Each row is followed by its class number.
[ 25  12   7 -48 -20 -12  27 -24  42  46  39 -17 -18   2  95  24   6  64
 -25 -19   2 -35  72 -43 -24  28  43  19 -19  64  29 -87  62  63 -17 -18
  64] -> 2
[ 27  19 -14 -26   0  46 -35  52 -67 -24  -9 100  -8 -27  18 -24  42  49
 -21 -36  50 -26  69 -19  21 -51 -34 -29 -25 -22   8  11 -46 -70  32   2
 -57] -> 2
[ 34  44  34 -49  11  30 -33  46 -86 -29  18  90  14 -25   3   7  71  53
  -7 -52  23 -43 108  -6  12 -54 -24 -13 -41 -11 -12 -13 -13 -50  -3  33
 -82] -> 3
[ 43  23 -11 -60  28 -14  -3 -17  22  33  65 -18 -10  -7  35   3 -54  32
 -59 -12   7 -20  34 -25 -25  22  -1  14 -14  22   6 -79  26  53 -40 -31
  47] -> 6
[ 53  -1   8 -49 -22  -5  24 -23  45  54  45 -10  -2  -9 104  32   0  40
 -24 -15  -8 -51  89 -36 -38  27  39  24 -25  56  24 -93  79  60 -22 -32
  56] -> 4
[ 41   1  18 -58 -16 -17  12 -20  53  55  45 -12  -2  -4  52  24 -16  35
  -8 -16 -28 -30  65 -41 -11  21  49  21 -21  68  25 -90  73  52 -13 -19
  53] -> 11
[ 30  35  39 -42  18  20 -31  53 -71 -22   4  97  21 -16 -28   7  72  56
   4 -68  21 -23  77   8  10 -38 -40 -14 -29   5 -11 -30 -40 -34   2  -9
 -85] -> 8
[ 13  25  34 -59  10  28 -28  37 -87 -19  10  87  43 -35 -21  16  64  47
  21 -86  39 -15  78 -35  15 -49 -44 -19 -24   0  -4 -21 -39 -27  -9   4
 -84] -> 10
[ 55   7   1 -43 -21 -11  18 -14  51  59  37 -22 -13  -7  80  27  -7  47
 -40 -10 -21 -27  86 -22 -13  30  17   9 -27  61  35 -90  89  51 -39 -21
  56] -> 5
[ 48  -2  15 -55   7  -4  29 -29  38  50  44 -31 -16  -9  71  37 -13  35
 -24 -18 -16 -37 100 -35 -29  38  37  21 -13  76  15 -86  67  66  -4 -25
  67] -> 6
[ 46   4  13 -45 -30  -2  23 -23  50  40  48 -23 -12   1  87  43   4  54
 -27 -21  16 -30  92 -43 -34  45  25  23 -15  60  27 -85  76  63 -26 -26
  54] -> 7
[ 37  16  -3 -29   8  35 -43  54 -65 -20   0 113  15 -19  14 -19  49  29
   0 -42  47 -34  57 -14   7 -35  -9 -14 -33 -29  18   6 -36 -57  25   7
 -80] -> 0
[ 41  10  -8 -26   0  58 -44  53 -64 -20  -5 110 -10 -31  14 -19  28  26
 -14 -51  29 -34  74  -9  11 -26 -48 -31 -30 -42  12  21 -33 -75  14  10
 -55] -> 9
[ 39  19  -1 -42  -6  37 -23  44 -82 -13  -6  95  25 -47  25   1  48  27
   2 -45  48 -27  90 -29  20 -47 -48 -24 -25 -13   4   0 -35 -80  23  -5
 -83] -> 10
[ 18  38  41 -43  18  20 -35  50 -77  -8  21  92  21 -32 -34  -7  81  48
  10 -74  28 -17  88 -13  22 -51 -37 -27 -34   0  -3 -20 -40 -38  -7  20
 -60] -> 1
[ 43  22  -3 -25 -24  36 -15  56 -69 -16  -3 102  15 -33   9  -4  54  30
 -18 -43  34 -34  87 -26   8 -44 -35 -22 -32 -38   2   2 -35 -72  28  -1
 -72] -> 4
[ 34  10  -3 -22  10  29 -38  47 -73 -19  -5 114  11 -14   0 -17  50  21
  -6 -34  51 -37  58 -18  15 -28  -7 -15 -29 -29  22   4 -34 -58  29   4
 -78] -> 0
[ 55   1  15 -43 -13 -16  22 -21  53  46  38 -14 -15   3  89  26   4  65
 -28  -5  -3 -41  73 -14 -22  37  40  20 -13  65  31 -90  74  73 -13 -50
  44] -> 8
[ 54  -1   7 -52  -8 -13  19 -25  41  54  51  -4  -1   4 101  21  -9  49
 -15 -10   1 -49  66 -34 -30  37  62  25 -24  60  48 -92  78  74 -15 -22
  41] -> 0
[ 42  26 -12 -61  13 -19  -8 -22  16  37  60 -20 -10  -2  66  -6 -48  44
 -65   1   5 -31  40 -28 -22  24  -2  19  -6  -7  18 -79  28  41 -53 -16
  12] -> 3
[ 50   6  -3 -50 -18 -14  14 -23  51  40  32 -16 -17  -2 103  23   9  63
 -26  -7   8 -37  64 -42 -24  21  38  11 -25  57  45 -86  51  67  -9 -19
  63] -> 2
[ 22  33  23 -45  18  30 -37  52 -84 -31  20 110   2 -27 -14  10  56  43
  -5 -74  21 -30  83  -5   7 -41 -47 -21 -50  -3  -1 -15 -22 -45 -18  24
 -63] -> 9
[ 39   2  15 -54 -12 -12  10 -29  50  61  49 -11  -9  -8  57  23 -16  33
 -24 -10 -26 -38  62 -44 -15  27  54  18  -8  71  19 -91  75  55 -27 -19
  65] -> 11
[ 50   0  11 -54 -23  -6  34 -25  43  55  44 -19  -3 -19  99  43   1  37
 -27 -18  -5 -42  90 -46 -36  25  39  15 -18  55  25 -90  79  64 -26 -21
  62] -> 4
[ 47   5  17 -59 -36 -10  21 -21  53  41  57 -24 -11   2  94  47  11  55
 -32 -27  21 -29  99 -47 -39  38  30  26 -19  63  22 -95  82  65 -36 -15
  66] -> 7
[ 48   7   7 -59 -34 -19  33 -19  35  54  47 -28  -5  -5 101  39   9  52
 -37 -19   0 -47  86 -55 -35  26  41  19 -28  54  19 -93  74  58 -30 -24
  61] -> 4
[ 33  32 -10 -56  15 -41 -14 -17  19  52  52  -9 -11  -5  48 -23 -38  38
 -49  -3  13 -13  24 -40  -8  17  -8   7 -14   6  27 -75  15  28 -52 -20
  28] -> 1
[ 50  15 -23 -47  20 -29 -19 -15  29  40  50 -15 -12  -4  45  -2 -42  40
 -73  -6 -12  -6  23 -16 -14  21 -33  10 -21  18  21 -91  44  48 -67 -30
  36] -> 5
[ 25  14 -24 -57  17 -18  -5 -18  18  30  53  -4 -14   6  63 -13 -42  51
 -63  -8  31 -20  31 -31 -15  15  -4  11 -10  17  22 -74  17  50 -42 -26
  47] -> 2
[ 16  28  40 -53  19  17 -43  47 -65 -11  14  96  21 -21 -49   4  54  35
  13 -64   4 -26  72 -14  22 -53 -20 -12 -35  14 -10 -26 -22 -41  -8  20
 -62] -> 11
[ 23  18 -11 -24  -9  38 -27  55 -71 -25 -11  97  -6 -19   5 -16  58  54
 -19 -44  49 -28  67 -24  23 -49 -25 -27 -26 -16   3   5 -47 -62  37  -1
 -60] -> 2
[ 35  41  32 -46   7  27 -27  49 -87 -30  17  89  17 -28  -7  15  74  53
  -8 -56  20 -43 103  -3  12 -58 -31 -14 -38  -5 -13 -24 -20 -45   3  29
 -94] -> 3
[ 16  33  36 -36   0  31 -29  49 -67 -32  13  85  17 -20 -31  31  74  43
   5 -77  47 -14  82 -19   5 -39 -38 -14 -34  16  -7 -28 -23 -30 -12  12
 -68] -> 7
[ 46   3  11 -50  -9 -10  25 -25  28  55  58  -8   0   4 108  22   1  54
 -22 -19  -7 -44  79 -45 -31  40  57  25 -25  65  33 -85  77  62 -16 -15
  47] -> 0
[ 42  33  -5 -57  23 -34 -11 -14  26  28  57  -3  -4   2  39   1 -34  49
 -57  -8  18 -14   3 -12 -20  17   0  11 -16  21  10 -92  26  55 -57 -47
  21] -> 8
[ 46  13  16 -41 -21 -26  21 -24  37  68  39 -25  -8  -9  88  12  12  58
 -19 -16 -18 -34  85 -47 -16  30  25   9 -19  62  31 -86  55  50 -13 -17
  46] -> 1
[ 52  10  16 -38 -13 -14  18 -26  56  48  37 -11  -3  -9  90  35   4  58
 -31 -14   3 -28  70 -14 -32  30  36  15 -15  76  26 -99  68  75 -24 -41
  45] -> 8
[ 23  30  34 -46  16  18 -42  50 -65 -28  21 109  24 -33 -61  13  57  33
   9 -59  11 -24  55  -9  25 -69 -20 -15 -37  19 -18 -29 -22 -38  -1  19
 -68] -> 11
[ 31  34  40 -47  18  23 -43  52 -64 -30   9 108  11 -14 -27   4  73  63
   1 -60  35 -28  69   5  11 -46 -20 -15 -37   5  -7 -26 -19 -33   0 -13
 -81] -> 8
[ 36  25  21 -32  10  27 -41  56 -67 -26  13 103  21 -17 -27   4  62  48
 -16 -65   9 -14  84   2  23 -49 -54 -23 -44  13  -6 -25  -6 -42  -8  11
 -74] -> 5
[ 46  17 -15 -50  33 -17 -13 -30  12  35  58 -21 -12  -5  63  -5 -57  32
 -65   5  -3 -33  28 -14 -15  16 -12   6  -8   5  25 -85  38  49 -48 -23
  14] -> 3
[ 65   8  20 -56 -19   4  16 -22  35  45  40 -37  -1 -11 113  33  10  63
 -24 -21  -9 -47 113 -30 -36  24  30  19 -26  46  17 -83  74  54  -8  -7
  34] -> 3
[ 47  -2   7 -47 -19  -3  19 -19  53  58  39 -33 -10  -6  78  31  -5  53
 -35 -25 -24 -15  91 -35 -19  42  16  22 -20  69  20 -86  81  62 -38 -21
  59] -> 5
[ 42  24   3 -28   2  33 -31  56 -79 -20  -4 113  16 -16  20 -14  64  26
   2 -41  40 -41  66 -22  11 -32 -11 -19 -35 -23  13   7 -33 -73  32  12
 -83] -> 0
[ 16  40  26 -39   1  11 -16  44 -78 -23  21 114  22 -27 -23  20  72  31
  -5 -58  26 -37  84 -19   5 -54 -17  -8 -42   7 -11 -34 -17 -39  -8  11
 -77] -> 4
[ 46  16  16 -49 -15 -26  23 -21  49  70  47 -28  -7 -15  93  17  16  47
 -10 -15 -10 -33  86 -39 -16  32  31  10 -19  62  35 -85  53  51 -20 -13
  53] -> 1
[ 20  22  39 -46  16  20 -48  49 -69 -26  19 102  25 -18 -58   3  59  40
   4 -66   5 -27  56 -19  24 -52 -30 -14 -29  13 -20 -27 -29 -35  -3  15
 -65] -> 11
[ 47  23 -18 -52  19 -25 -14 -11  30  31  58 -10  -1  -3  24   0 -45  35
 -62  -9  -3   0  19 -21  -6  24 -27  10 -23  16  23 -84  35  49 -76 -27
  31] -> 5
[ 27  19 -11 -64  17 -34  -8 -27   2  40  54 -13  12 -12  62   6 -45  34
 -43 -22  13 -11  21 -46 -16  10 -25   6 -15  16  30 -94  31  42 -51 -38
  16] -> 10
[   9   34   32  -51    9   11  -22   43 -100  -19   13   94   39  -24
  -17   14   63   41   12  -80   22  -24   70  -28   19  -55  -49  -24
  -30   14    1  -41  -24  -44    1   -4  -95] -> 10
[ 26  17  -5 -62  23 -32 -27 -12  24  38  62  -4  -7   4  15 -10 -54  18
 -49  -6 -12 -15  -4 -28  -5   6   3  12 -15  21  15 -91  42  35 -54 -26
  50] -> 11
[ 35  19   0 -29   9  37 -34  55 -76 -14   3 109  10 -14  13 -26  42  41
  -6 -40  35 -37  64 -21  14 -28 -14 -18 -28 -31  26   8 -32 -63  25   1
 -90] -> 0
[ 37  16  -3 -20   5  34 -31  54 -75 -13   3 104  13 -17  22 -20  46  34
 -10 -41  33 -36  61 -17  12 -29 -20 -20 -30 -23  15   3 -33 -64  33   3
 -78] -> 0
[ 37  27   3 -25   1  30 -33  54 -59   5 -14  96  -1 -37   8 -28  56  13
   2 -29  39 -26  81 -16  31 -35 -34 -36 -18 -21  20  12 -49 -90  20   6
 -66] -> 1
[ 18  47  38 -41  16  10 -33  47 -81  -6  17 109  21 -26 -23 -10  83  35
  10 -66  22 -29  91 -14  20 -51 -33 -27 -31   7  -9 -21 -37 -60  -1  26
 -79] -> 1
[ 15  35  18 -55  15  21 -30  50 -73 -23  21 109   4 -11 -19  -6  66  59
   0 -61  43 -35  84  -9  17 -59 -11 -15 -43   8   0 -25 -29 -39   3  13
 -61] -> 2
[ 43  16   6 -31   7  49 -25  55 -73 -18 -11  87  -4 -32 -15  -3  50  30
 -13 -45  26 -33  97 -15  14 -39 -26 -28 -21 -13  -2  11 -37 -61  38   0
 -55] -> 6
[ 59   3   3 -42 -16  -6  18 -21  52  60  41 -31  -3 -11  73  33   4  57
 -32 -26 -26 -21  88 -27 -20  30  21   9 -31  65  25 -90  84  71 -31 -24
  53] -> 5
[ 32  27  -8 -46  31 -33 -14 -23  16  51  55  -3 -10 -10  40 -22 -41  29
 -48  -2   4 -13  21 -35  -7  19 -17  -4  -7  10  37 -79  15  34 -51 -29
  22] -> 1
[ 50  19  11 -31  13  42 -41  54 -60 -14 -22 111   0 -24   4 -18  51  35
  -4 -34  35 -33  83  12  16 -35 -36 -25 -19 -22   9   1 -36 -71  24 -19
 -81] -> 8
[ 46   4  10 -46  -6 -16  19 -25  36  52  57  -6  -4   8 108  20   2  59
 -17 -12  -6 -54  67 -38 -30  41  64  29 -31  64  36 -87  84  68 -14 -23
  43] -> 0
[ 38  14   3 -32  21  44 -33  49 -70 -22  -5  91  -5 -30 -23  -5  37  10
 -11 -42  31 -28  83 -10  14 -40 -27 -21 -24 -13 -11   5 -38 -68  39  -3
 -51] -> 6
[ 45  20   6 -26   7  48 -24  46 -69 -20 -12  91  -4 -37  -3   0  40  20
 -16 -38  27 -30  92 -21  10 -35 -32 -28 -17  -5  -3   9 -37 -67  38   4
 -55] -> 6
[ 44   9   5 -35  -1  39 -48  53 -48 -17  -2 100   9 -29 -21 -16  39  25
  -2 -34  26 -31  59 -21  26 -44 -20 -18 -26 -17  -9   7 -31 -71  28   1
 -58] -> 11
[ 40  19 -25 -49  15 -20  -5 -15  21  38  59  -4   2  -4  58   1 -48  21
 -61  -7  22 -27  17 -30 -31  14   0  15 -19  15  12 -89  32  46 -60 -48
  33] -> 4
[ 39   1  24 -59 -28 -21  11 -21  59  50  47 -12  -4  -5  58  32   0  42
 -14 -15 -20 -34  65 -47 -17  22  55  25 -20  66  22 -91  84  58 -17  -8
  67] -> 11
[ 43   7   6 -52 -10  -3  14 -24  34  50  51 -14 -26  -9 103  26 -20  55
 -34 -28 -14 -45  85 -30 -32  40  18  14 -33  48  28 -77  81  54 -41  -7
  68] -> 9
[ 40  13  -6 -29  15  42 -36  55 -72 -13  -2 110   5 -19  27 -24  38  30
  -2 -33  37 -38  65 -17  17 -30 -13 -20 -24 -18  28  11 -32 -66  25  -2
 -86] -> 0
[ 25  16  -7 -47   8 -18  -9 -17  30  36  68 -13 -13   0  39  16 -39  39
 -62 -20  23 -16  25 -23 -25  29 -15  12  -5  21  29 -99  35  60 -69 -30
  39] -> 7
[ 24  25  33 -60  13  21 -37  37 -82 -20  13  95  40 -32  -2  16  66  42
  19 -79  32 -22  80 -30   9 -54 -47 -16 -33  13  -4 -35 -27 -39   1   4
 -84] -> 10
[ 39  17 -16 -50  13 -34  -3 -20  15  30  52  -5  -3  -7  48  12 -41  18
 -63   0  10 -21   9 -42 -22  14 -12  10 -17  13  29 -95  26  47 -56 -34
  32] -> 4
[ 52  12  12 -39 -11 -18  19 -25  48  52  37  -7  -8  -4  84  27   2  56
 -30 -10  -2 -35  70 -14 -27  28  39  11 -17  66  27 -97  68  63 -13 -45
  33] -> 8
[ 52  15  15 -49 -10 -11  10 -22  51  49  37  -9  -6  -4  92  28   9  61
 -24 -18   5 -26  77 -21 -36  27  45  18 -22  69  24 -92  69  65 -24 -45
  41] -> 8
[ 23  23 -22 -60  24 -24 -10 -21  13  32  50 -10 -17  12  69 -14 -42  45
 -55 -10  19 -22  16 -40 -17  15   0  10 -17  27  15 -80  22  39 -43 -31
  42] -> 2
[ 50  20   6 -16   4  38 -34  47 -67 -30 -20 109   6 -26  -7 -11  50  33
 -18 -27  42 -26  54  -3  27 -34 -40 -35 -15 -13   1   8 -46 -62  26 -17
 -78] -> 8
[  6  40  17 -45  14  16 -30  49 -84 -21   8 103   6  -5 -17  -4  67  59
  -3 -63  35 -33  77 -16  17 -58 -15 -19 -40  16  -1 -27 -31 -39   2   7
 -67] -> 2
[ 23  37  24 -38   6  20 -19  47 -78 -22  19 103  28 -31 -12  20  69  39
 -10 -66  32 -37  85 -15  -4 -55 -31 -10 -39  13 -18 -37 -26 -34 -19   8
 -76] -> 4
[ 31  14 -14 -55  41 -13  -6 -25  22  42  64 -19 -18  -5  33  -4 -78  20
 -62  -8  -4 -12  27 -26 -19  27  -3  14  -7  30  17 -83  25  51 -41 -41
  45] -> 6
[  49   -1    3  -58  -17  -12   25  -34   27   60   44  -25   10  -18
  111   35   -9   52  -20  -24   -6  -39   74  -53  -25   23   17    7
   -8   69   34 -101   72   62  -17  -44   33] -> 10
[ 30  22 -16 -66  20 -37  -3 -30   8  44  59 -13  17 -11  56   7 -45  26
 -37 -21  12 -11  16 -45 -18  15 -19  12 -14  22  24 -97  22  45 -49 -44
  12] -> 10
[ 32  18  -9 -48   4 -15  -9 -16  31  25  57 -22  -4   0  45  17 -40  38
 -57 -22  37  -8  26 -29 -31  27 -20  16 -12  20  13 -88  35  58 -64 -29
  42] -> 7
